The symbols move the elements like this.
q150 * q997
q150 & q259
q150 ! q708
q981 * q764
q981 & q805
q981 ! q796
q981 ^ q649
q753 * q505
q753 & q997
q753 ! q804
q393 * q634
q393 & q358
q393 ! q764
q393 ^ q865
q652 * q495
q652 & q773
q652 ! q16
q652 ^ q698
q358 * q98
q358 & q393
q358 ! q298
q358 ^ q804
q298 * q682
q298 & q764
q298 ! q574
q298 ^ q358
q805 * q298
q805 & q981
q805 ! q73
q805 ^ q448
q16 * q448
q16 & q545
q16 ! q32
q16 ^ q652
q520 * q11
q520 & q574
q520 ^ q764
q262 * q652
q262 & q620
q262 ! q98
q262 ^ q505
q865 * q620
q865 & q804
q865 ! q393
q865 ^ q997
q708 * q865
q708 & q495
q708 ! q649
q708 ^ q150
q682 * q32
q682 & q179
q682 ! q230
q682 ^ q98
q495 * q804
q495 & q708
q495 ! q448
q495 ^ q259
q634 * q545
q634 & q98
q634 ! q179
q634 ^ q620
q790 * q796
q790 & q776
q790 ^ q299
q259 * q753
q259 & q150
q259 ! q495
q299 * q981
q299 & q32
q299 ! q790
q299 ^ q545
q230 * q776
q230 & q11
q230 ^ q682
q179 * q299
q179 & q682
q179 ! q11
q179 ^ q634
q355 * q150
q355 & q698
q355 ! q773
q764 * q179
q764 & q298
q764 ! q520
q764 ^ q393
q73 * q574
q73 & q796
q73 ^ q805
q505 * q698
q505 & q114
q505 ! q262
q448 * q358
q448 & q649
q448 ! q805
q448 ^ q495
q620 * q773
q620 & q262
q620 ! q634
q620 ^ q114
q796 * q520
q796 & q73
q796 ^ q981
q32 * q805
q32 & q299
q32 ! q776
q32 ^ q16
q773 * q708
q773 & q652
q773 ! q545
q773 ^ q355
q574 * q230
q574 & q520
q574 ^ q298
q997 * q114
q997 & q753
q997 ! q865
q776 * q73
q776 & q790
q776 ^ q32
q98 * q16
q98 & q634
q98 ! q682
q98 ^ q262
q698 * q259
q698 & q355
q698 ! q652
q545 * q649
q545 & q16
q545 ! q299
q545 ^ q773
q649 * q393
q649 & q448
q649 ! q981
q649 ^ q708
q11 * q790
q11 & q230
q11 ^ q179
q114 * q355
q114 & q505
q114 ! q620
q804 * q262
q804 & q865
q804 ! q358
q804 ^ q753

In the rows, zero is written as 65.

The rows follow the links: the fewer symbols apart two elements are, the more alike their rows tend to be.

Known rows, each with its element:
[84,37,42,52,38,55,48,56,46,62,106,22,63,78,70,60,66,70,63,54,71,76,49,28,53,110,65,58,84,77,75,62,31,75,56,91,83,85,34,54,99,42,50,56,112,73,52,34]; element q73
[81,81,48,58,40,68,75,34,73,49,76,55,75,94,85,44,60,71,54,34,51,93,50,38,51,82,44,52,56,117,75,60,40,99,60,78,45,47,45,77,78,64,54,79,104,95,39,41]; element q230
[41,92,86,48,77,96,53,87,62,92,56,86,78,92,45,73,73,58,75,50,52,80,82,94,68,41,51,63,54,89,93,119,44,69,79,58,64,31,62,57,22,116,67,66,49,71,72,67]; element q505
[41,81,95,41,57,77,33,95,52,91,54,54,67,68,33,85,80,92,62,81,65,86,75,90,77,47,71,104,74,84,82,117,65,70,79,61,86,41,73,50,33,96,65,56,40,53,77,56]; element q698
[65,69,61,72,57,52,68,41,80,66,28,58,68,28,64,66,71,77,41,113,44,57,56,67,81,51,74,96,51,67,41,35,121,73,77,56,52,75,116,88,75,53,76,60,39,57,74,79]; element q545
[84,28,33,75,54,45,71,34,70,53,74,45,64,45,85,58,66,57,56,79,61,46,58,30,68,99,76,56,65,48,48,19,72,56,64,75,60,107,69,75,105,26,67,59,91,71,65,68]; element q796
[74,33,51,44,41,59,43,71,42,79,101,22,61,79,60,68,70,74,71,51,75,77,56,34,58,108,71,65,92,72,89,80,28,68,57,82,89,83,28,44,89,51,47,56,103,67,56,37]; element q805
[57,66,81,94,104,71,92,91,72,54,61,108,54,57,68,67,54,49,85,66,83,35,80,94,63,40,75,47,65,16,47,46,88,30,50,44,64,78,67,68,54,60,74,69,35,52,83,102]; element q865
[52,80,72,75,92,97,77,67,81,81,30,108,83,54,60,69,67,46,70,75,39,56,84,92,76,32,63,59,38,62,58,74,94,52,83,51,41,59,100,77,28,101,82,66,26,63,82,99]; element q114
[58,74,88,65,77,65,76,103,49,52,109,66,49,104,65,60,61,69,84,23,106,70,64,82,51,64,61,46,94,52,85,81,20,65,28,68,82,46,11,41,56,66,52,73,81,62,57,45]; element q358
[74,67,55,77,42,40,73,30,77,49,34,46,68,36,84,60,65,74,33,108,45,63,50,49,67,62,73,94,54,77,38,20,107,82,70,67,54,76,106,92,92,39,73,65,59,65,60,71]; element q299

Each walk starts at a row. The symbols on each line, taken left to right, move it on to the next element.
Answer with the element's row; about right is enough.
---
[51,77,94,62,85,72,70,107,46,71,98,86,51,93,47,67,64,71,90,31,101,70,73,94,55,54,64,56,87,47,85,102,34,54,41,58,85,45,21,43,40,77,53,71,61,54,68,63]
* & & & * ^	[49,76,80,66,76,68,58,76,69,88,26,77,67,35,52,77,73,69,62,111,52,55,75,90,85,34,76,100,53,52,52,78,105,55,88,48,66,62,113,79,44,83,73,55,17,46,82,91]
& ! &	[58,71,72,73,62,58,63,64,76,74,20,69,69,31,56,77,75,72,49,120,53,59,67,79,86,42,79,102,50,56,42,60,116,64,82,54,64,69,113,77,58,67,76,53,28,57,77,88]
---
[60,35,61,40,54,66,28,80,36,96,95,27,59,67,46,84,76,66,78,51,81,77,67,52,67,100,71,67,93,63,90,103,24,57,67,78,93,79,31,37,73,57,54,45,89,57,75,37]
! * !	[75,67,65,72,52,48,77,66,59,27,108,50,54,96,81,51,53,69,67,28,93,71,52,54,39,78,59,45,83,72,74,49,30,81,31,74,71,59,23,58,85,47,48,82,101,77,40,40]
* & ^ ! * &	[73,70,57,47,21,43,56,44,56,44,75,16,62,70,74,55,71,98,40,70,65,89,36,39,57,87,58,90,78,107,72,58,57,109,58,76,71,52,60,71,88,46,50,66,96,84,41,25]
---
[85,23,38,75,65,45,65,39,64,66,66,49,65,31,80,67,61,52,65,83,61,42,60,33,68,101,78,58,62,30,46,26,77,43,69,69,64,112,74,70,107,29,68,52,76,63,75,75]
^ ! ^ ^ !	[76,22,44,75,74,58,60,58,66,81,61,58,65,25,71,76,64,48,74,92,56,32,77,49,76,93,87,65,65,15,46,39,89,23,80,64,71,113,80,69,89,39,77,50,63,55,92,90]
^ ^ ! ^	[56,44,65,67,93,81,52,88,63,102,51,82,65,34,52,88,71,47,87,92,62,38,91,79,80,61,83,73,68,13,57,80,86,25,82,55,77,96,77,57,53,75,76,45,34,43,97,94]
---
[46,76,97,63,97,85,62,111,54,78,85,84,56,92,48,78,66,66,87,37,93,66,83,98,60,44,63,56,85,46,83,110,44,50,52,53,82,49,39,39,36,92,59,64,46,47,75,70]
! * !	[61,96,67,44,53,91,63,62,64,66,74,71,83,104,64,63,68,64,65,28,48,100,69,67,59,59,37,55,52,119,93,101,33,98,71,71,51,28,54,58,41,100,58,76,81,84,48,43]
* ! ! ^ ^	[54,84,78,38,31,53,33,69,52,76,63,19,64,78,48,74,84,106,47,79,66,97,52,72,68,68,64,111,83,110,83,100,57,101,69,74,84,38,69,59,64,73,51,57,72,64,56,27]
---
[87,74,39,82,57,60,91,22,87,35,51,73,77,63,94,46,56,52,48,65,38,63,53,44,57,67,52,46,36,90,50,15,83,87,66,71,32,67,84,94,84,57,68,81,85,92,46,73]
& ^ ^ & ^	[61,90,59,77,91,89,82,51,85,73,29,116,82,57,68,69,65,43,69,72,39,59,82,81,77,36,53,54,24,72,51,59,93,56,83,51,33,56,99,85,45,92,84,75,35,75,75,102]
& * * ! & *	[70,67,69,96,99,55,105,69,76,39,69,101,53,53,81,53,47,46,80,60,83,28,68,82,55,51,68,39,66,15,42,23,84,36,39,52,58,84,66,72,65,46,72,78,47,55,68,100]
---
[45,83,94,38,47,69,34,89,51,89,64,38,65,72,37,78,83,100,52,79,67,92,61,82,75,50,62,110,77,96,79,114,60,92,74,67,84,36,70,53,38,84,64,55,50,52,67,42]
* ^ * &	[54,72,86,84,106,77,85,93,70,66,59,105,57,52,56,73,55,48,82,68,81,35,87,102,70,35,76,52,65,19,55,69,82,30,58,48,64,74,67,65,43,75,76,67,28,46,84,100]
* * ! ! ^ *	[65,29,57,72,86,75,52,73,62,91,55,73,59,32,55,84,67,50,82,96,63,35,84,66,81,76,90,66,65,14,50,62,85,20,81,57,73,110,79,63,69,61,76,47,45,43,97,97]
---
[82,64,58,105,80,44,103,60,71,24,71,88,56,55,93,48,46,47,68,59,82,34,60,58,51,59,67,38,63,24,39,8,81,53,38,61,53,87,60,81,85,39,68,76,69,66,57,82]
^ & * ^	[49,94,76,43,68,97,59,80,68,83,57,86,80,102,53,70,70,67,69,36,50,94,80,83,63,48,43,59,53,106,95,112,36,79,78,63,55,30,58,60,27,113,66,75,60,76,57,58]
& ! ! ! ^	[81,77,42,82,64,64,94,22,89,38,41,92,79,62,89,47,53,52,52,63,38,62,63,53,61,61,52,47,29,90,46,22,87,79,71,65,29,65,91,94,72,67,73,82,70,89,54,82]
---
[64,74,67,43,25,45,49,54,53,61,73,19,63,77,60,60,71,98,43,71,64,99,44,49,60,75,63,104,78,115,75,75,59,105,64,79,75,46,63,63,79,54,52,66,87,72,44,26]
! ^ * ! * ^	[72,69,69,71,63,49,79,79,55,40,110,54,52,99,75,46,58,74,73,23,100,72,50,66,46,74,60,44,89,64,78,68,26,76,34,71,80,52,14,48,76,55,51,81,96,74,45,39]
! ^ *	[71,82,53,49,43,71,70,46,70,54,74,61,81,104,76,50,64,65,53,27,52,95,58,50,56,71,37,47,50,121,82,78,34,102,65,79,48,35,48,67,61,84,55,79,93,96,40,38]
---
[82,60,50,95,69,42,101,48,78,22,81,73,57,57,98,40,51,56,64,54,76,42,53,52,49,70,65,39,65,41,43,1,71,64,33,65,47,85,55,83,99,30,63,81,82,77,50,75]
* & ^ ! * &	[82,60,47,75,38,38,76,22,77,35,48,42,70,44,87,51,64,77,40,96,52,70,45,43,64,72,69,86,51,80,38,15,98,89,64,71,50,78,94,92,99,31,69,67,75,72,51,63]
& ^ * ^ ^	[51,42,70,41,64,75,28,95,40,106,89,47,59,72,36,91,80,71,87,57,78,70,76,62,69,89,77,73,93,50,90,114,32,42,76,76,96,78,38,40,58,76,61,44,70,46,86,51]
